Here is a tiny trained network, its code and every weight. The questions are about switching its units off for an input and a target symbol, where a switched-off unit gives its printed mean instead of its output.

import numpy as np


def w(rows, s, z=0):
    codes = np.array(rows[::2]) - 128.0
    scale = np.full(codes.shape[1], s)
    scale[-1] = z or s
    return codes * scale


def f(y):
    return y / 2 * (1 + np.tanh(0.7978845608 * (y + 0.044715 * y**3)))


def softmax(a):
    e = np.exp(a - a.max(-1, keepdims=True))
    return e / e.sum(-1, keepdims=True)


def log_softmax(a):
    a = a - a.max(-1, keepdims=True)
    return a - np.log(np.exp(a).sum(-1, keepdims=True))


def net(x, mask):
    ids = ['ΔΘΦΨεζημτω'.index(c) for c in x.split()]
    T = len(ids)
    res = E[ids] + P[:T]
    u = 0
    for l in range(2):
        r = res
        for j in range(2):
            rows = slice(2 * j, 2 * j + 2)
            q, k, v = (r @ M[l][rows].T for M in (Q, K, V))
            z = softmax(np.where(np.tri(T) > 0, q @ k.T / 2**0.5, -1e9)) @ v
            o = O[l][rows]
            res = res + np.where(mask[u + j], z, o[:, -1]) @ o[:, :-1]
        u += 2
        y = f(res @ A[l][:, :-1].T + A[l][:, -1])
        res = res + np.where(mask[u : u + 12], y, B[l][:, -1]) @ B[l][:, :-1]
        u += 12
    return log_softmax(res[-1] @ U[:, :-1].T + U[:, -1])


Q, K, V, O, A, B = {}, {}, {}, {}, {}, {}
E = w([
[59,123,56,177,139,193,72,87,5],'Δ',
[53,57,135,171,137,80,181,168,27],'Θ',
[121,185,149,155,121,122,96,108,103],'Φ',
[14,146,81,76,40,136,122,79,124],'Ψ',
[189,151,102,64,154,143,78,114,49],'ε',
[64,111,163,189,97,94,172,72,124],'ζ',
[73,179,173,131,114,220,146,167,60],'η',
[197,177,110,114,144,162,143,106,172],'μ',
[111,174,160,173,7,89,162,227,69],'τ',
[72,212,86,217,84,177,135,163,190],'ω',
],0.013)
P = w([
[60,172,253,134,141,193,230,88,101],'0',
[88,185,245,163,151,135,181,63,123],'1',
[143,188,191,200,148,133,163,82,130],'2',
[131,156,156,196,124,106,115,121,125],'3',
[174,131,156,219,126,109,51,137,135],'4',
[230,116,118,202,91,55,35,159,149],'5',
[165,133,123,184,146,63,46,178,193],'6',
],0.0053)
Q[0] = w([
[154,213,80,131,64,130,74,113,108],'L0H0',
[127,198,169,167,119,134,161,156,142],'L0H0',
[183,25,104,1,230,126,197,85,162],'L0H1',
[133,226,213,175,72,147,50,154,102],'L0H1',
],0.0066)
K[0] = w([
[162,44,159,196,149,73,53,213,94],'L0H0',
[144,86,86,66,158,99,96,80,76],'L0H0',
[81,240,240,112,116,253,233,183,42],'L0H1',
[160,33,20,215,89,78,71,125,152],'L0H1',
],0.0053)
V[0] = w([
[81,89,93,146,89,76,95,122,163],'L0H0',
[55,145,129,114,97,193,77,140,112],'L0H0',
[144,153,2,130,106,172,65,117,111],'L0H1',
[98,72,116,175,159,70,90,112,55],'L0H1',
],0.0076)
O[0] = w([
[89,71,186,57,39,180,198,240,215,45],'L0H0',
[132,173,136,94,20,41,196,60,218,254],'L0H0',
[243,239,130,1,123,165,234,94,99,84],'L0H1',
[64,105,130,202,13,194,84,64,115,147],'L0H1',
],0.0054,0.0046)
A[0] = w([
[142,150,158,91,188,149,100,83,160,59],'L0N0',
[37,147,79,142,141,151,226,168,128,241],'L0N1',
[160,60,48,94,183,122,106,149,118,109],'L0N2',
[175,103,142,95,110,107,125,144,187,29],'L0N3',
[107,215,55,192,168,140,102,174,190,254],'L0N4',
[198,173,177,207,90,32,78,41,157,177],'L0N5',
[105,121,97,108,172,147,71,22,155,107],'L0N6',
[100,3,90,132,150,30,211,70,40,143],'L0N7',
[177,105,86,93,166,195,66,72,103,45],'L0N8',
[123,145,86,79,231,157,81,18,110,127],'L0N9',
[155,226,174,167,80,108,146,53,133,60],'L0N10',
[195,82,91,87,125,57,123,129,134,87],'L0N11',
],0.0061,0.0035)
B[0] = w([
[123,117,144,133,170,102,129,123,94,116],'L0N0',
[171,168,207,143,97,94,124,42,129,218],'L0N1',
[118,50,104,208,94,132,91,51,118,112],'L0N2',
[108,62,78,147,193,163,142,166,175,104],'L0N3',
[148,254,169,156,115,88,128,97,129,217],'L0N4',
[52,176,64,113,136,109,148,193,92,255],'L0N5',
[88,141,88,81,149,45,134,113,100,136],'L0N6',
[143,217,144,130,114,74,20,97,206,159],'L0N7',
[142,99,149,159,153,43,120,73,173,126],'L0N8',
[128,104,166,88,157,6,123,124,97,152],'L0N9',
[104,124,103,94,94,68,173,101,98,216],'L0N10',
[85,86,89,147,130,196,86,134,137,113],'L0N11',
],0.0072,0.0058)
Q[1] = w([
[80,62,197,161,134,177,230,193,67],'L1H0',
[115,255,202,183,47,101,95,60,64],'L1H0',
[156,42,88,99,160,182,147,46,201],'L1H1',
[167,76,61,152,128,183,153,169,162],'L1H1',
],0.0061)
K[1] = w([
[112,161,86,146,154,41,112,22,228],'L1H0',
[157,147,2,108,108,180,58,184,135],'L1H0',
[89,164,172,150,123,75,140,101,93],'L1H1',
[64,123,142,110,154,98,100,63,110],'L1H1',
],0.0063)
V[1] = w([
[103,200,237,140,75,134,200,100,111],'L1H0',
[110,166,61,132,145,79,69,6,253],'L1H0',
[92,46,193,41,146,211,155,89,121],'L1H1',
[163,181,170,189,157,248,120,104,122],'L1H1',
],0.0057)
O[1] = w([
[106,111,128,98,150,154,129,210,193,255],'L1H0',
[198,106,76,166,102,95,85,57,234,144],'L1H0',
[105,254,97,133,107,119,76,128,111,44],'L1H1',
[87,128,65,74,174,43,113,143,138,131],'L1H1',
],0.0089,0.013)
A[1] = w([
[27,113,182,161,33,96,177,78,49,111],'L1N0',
[140,72,77,57,195,110,22,151,102,101],'L1N1',
[169,208,137,163,117,139,170,78,140,51],'L1N2',
[109,121,88,201,221,142,44,194,113,3],'L1N3',
[76,87,52,142,200,164,176,96,2,112],'L1N4',
[249,126,118,91,99,124,180,161,114,72],'L1N5',
[223,100,101,68,171,84,34,98,43,104],'L1N6',
[117,112,80,114,107,111,183,127,51,124],'L1N7',
[149,54,102,119,111,106,103,69,121,21],'L1N8',
[196,90,213,114,56,94,203,136,102,157],'L1N9',
[62,188,89,69,101,199,196,96,106,115],'L1N10',
[57,173,90,149,81,166,80,68,51,107],'L1N11',
],0.0063,0.0029)
B[1] = w([
[132,90,56,151,147,158,176,79,82,254],'L1N0',
[176,178,139,136,80,185,57,89,78,139],'L1N1',
[146,87,197,80,130,104,137,45,78,144],'L1N2',
[77,119,206,53,76,44,195,63,21,118],'L1N3',
[113,161,254,176,149,119,205,185,82,125],'L1N4',
[129,61,155,80,198,140,188,47,157,140],'L1N5',
[158,148,87,167,75,248,120,166,156,159],'L1N6',
[101,164,173,98,197,34,155,107,92,139],'L1N7',
[206,114,106,167,166,130,211,145,172,122],'L1N8',
[227,52,122,120,150,99,124,113,102,229],'L1N9',
[37,88,193,97,86,86,147,157,49,173],'L1N10',
[92,112,200,164,178,105,193,91,189,127],'L1N11',
],0.0056,0.0054)
U = w([
[115,102,104,34,40,133,139,49,130,34],'Δ',
[90,117,29,228,102,199,124,82,166,132],'Θ',
[146,115,123,187,93,150,190,165,97,41],'Φ',
[199,215,175,105,35,143,145,117,184,29],'Ψ',
[141,131,115,159,137,127,149,3,46,117],'ε',
[124,127,168,197,76,129,40,121,151,94],'ζ',
[59,239,65,89,144,67,97,187,64,192],'η',
[196,149,136,100,153,113,51,81,87,250],'μ',
[63,128,232,110,163,205,134,155,90,254],'τ',
[164,75,87,55,230,122,145,113,206,62],'ω',
],0.0057,0.0031)

Each question gives the input, a string of symbols that net reads in full, and the target symbol t.
The units are the heads (2 rows each of Q, K, V and O) and the neurons (one row each of A and B). Each row of codes is followed by its name. A weight is (code - 128) times the scale printed after its matrix; where a second scale follows, it is the last column's (O, A, B and U).
mask holds one flag per unit, layer by layer, with each layer's heads first. A switched-off unit (its flag False) gives its mean, the last column of its rows in O or B, instead of its output. The means were averaged over made-up inputs and are rounded, as every weight is.
A unit's drop is (log p(t) with every unit on - log p(t) with that unit switched off) / (log p(t) with every unit on - log p(t) with every unit switched off).
The circuit of an input: a set's keep is (log p(t) with only the set's units on - log p(t) with every unit switched off) / (log p(t) with every unit on - log p(t) with every unit switched off). Starting from the 12 units with the biggest drops (on a tie, the unit counted first), units are removed one at a time, each time the one whose removal leaves the highest keep (on an exact tie, the one counted first), for as long as the keep stays at least 0.8.
circuit, biggest first: the units of the circuit, biggest drop first
k most important neurons: the k neurons with the biggest drops, biggest first
top k neurons in layer l: the k neurons of layer l with the biggest drops, biggest first
which heads matter: for each layer, one digit per head in row order, 1 if its drop is at least 0.15 and else 0, layers parted by /
drop of u: that unit's drop, to one decimal
input η τ Δ η ζ, target η: which heads matter -> 00 / 01
input Δ η Ψ η Δ, target η: circuit, biggest first -> [L0N9, L1H1, L0N6]
input Θ ε τ η Ψ ω, target Ψ: circuit, biggest first -> [L0N4, L0H1]
input ζ Ψ Ψ Ψ, target Ψ: circuit, biggest first -> [L1H1, L0H0, L0H1]
input μ η η Ψ ω Θ, target ζ: circuit, biggest first -> [L0N7, L1H0, L0N5]
input ω ζ ω ζ, target ω: which heads matter -> 00 / 11
input η η ε, target η: which heads matter -> 00 / 00
input η η η Θ τ η ω, target η: which heads matter -> 00 / 11
input τ η η ω μ ω τ, target ω: top neuron in layer 0 -> [L0N4]
input ε η ζ η Ψ η μ, target η: which heads matter -> 00 / 10
input η ω Ψ τ μ τ Δ, target τ: which heads matter -> 00 / 10
input τ η μ τ Θ τ Φ, target τ: circuit, biggest first -> [L1H0, L0H0, L1H1]
input τ Θ ε η, target ε: circuit, biggest first -> [L1H0, L0N1, L0H1, L1N0]
input ε η η Ψ, target η: circuit, biggest first -> [L1H1, L0N6, L0N7, L1H0]
input τ ζ η τ η ζ, target η: circuit, biggest first -> [L0N5, L1H0]
input η η Ψ η Δ η, target Δ: which heads matter -> 11 / 00
input τ Ψ Ψ η η Θ, target η: circuit, biggest first -> [L0N7, L1H0]
input η Ψ ζ, target Θ: top 3 neurons in layer 0 -> [L0N5, L0N4, L0N9]
input Θ η η Δ, target η: which heads matter -> 00 / 01
input Θ ε μ ω, target Ψ: which heads matter -> 00 / 00
input ζ ζ η ω η ω τ, target ω: 2 most important neurons -> [L1N5, L1N9]
input ω η η, target η: top neuron in layer 0 -> [L0N1]
input Ψ Ψ Θ, target Ψ: top 2 neurons in layer 0 -> [L0N7, L0N1]
input ζ ζ ζ τ τ η ω, target η: 3 most important neurons -> [L0N4, L0N7, L0N10]
input τ Θ η Ψ ε τ ω, target τ: top 2 neurons in layer 1 -> [L1N10, L1N2]
input μ ω ε Δ, target ε: 2 most important neurons -> [L0N1, L0N4]
input η Ψ ε τ τ ε, target τ: drop of L0H0 -> 0.1
input η ε Θ μ η ω η, target ω: drop of L0H1 -> 0.5
input ζ ε τ, target ε: drop of L1H0 -> 0.6
input Ψ τ ε τ, target ε: drop of L0N10 -> 0.1
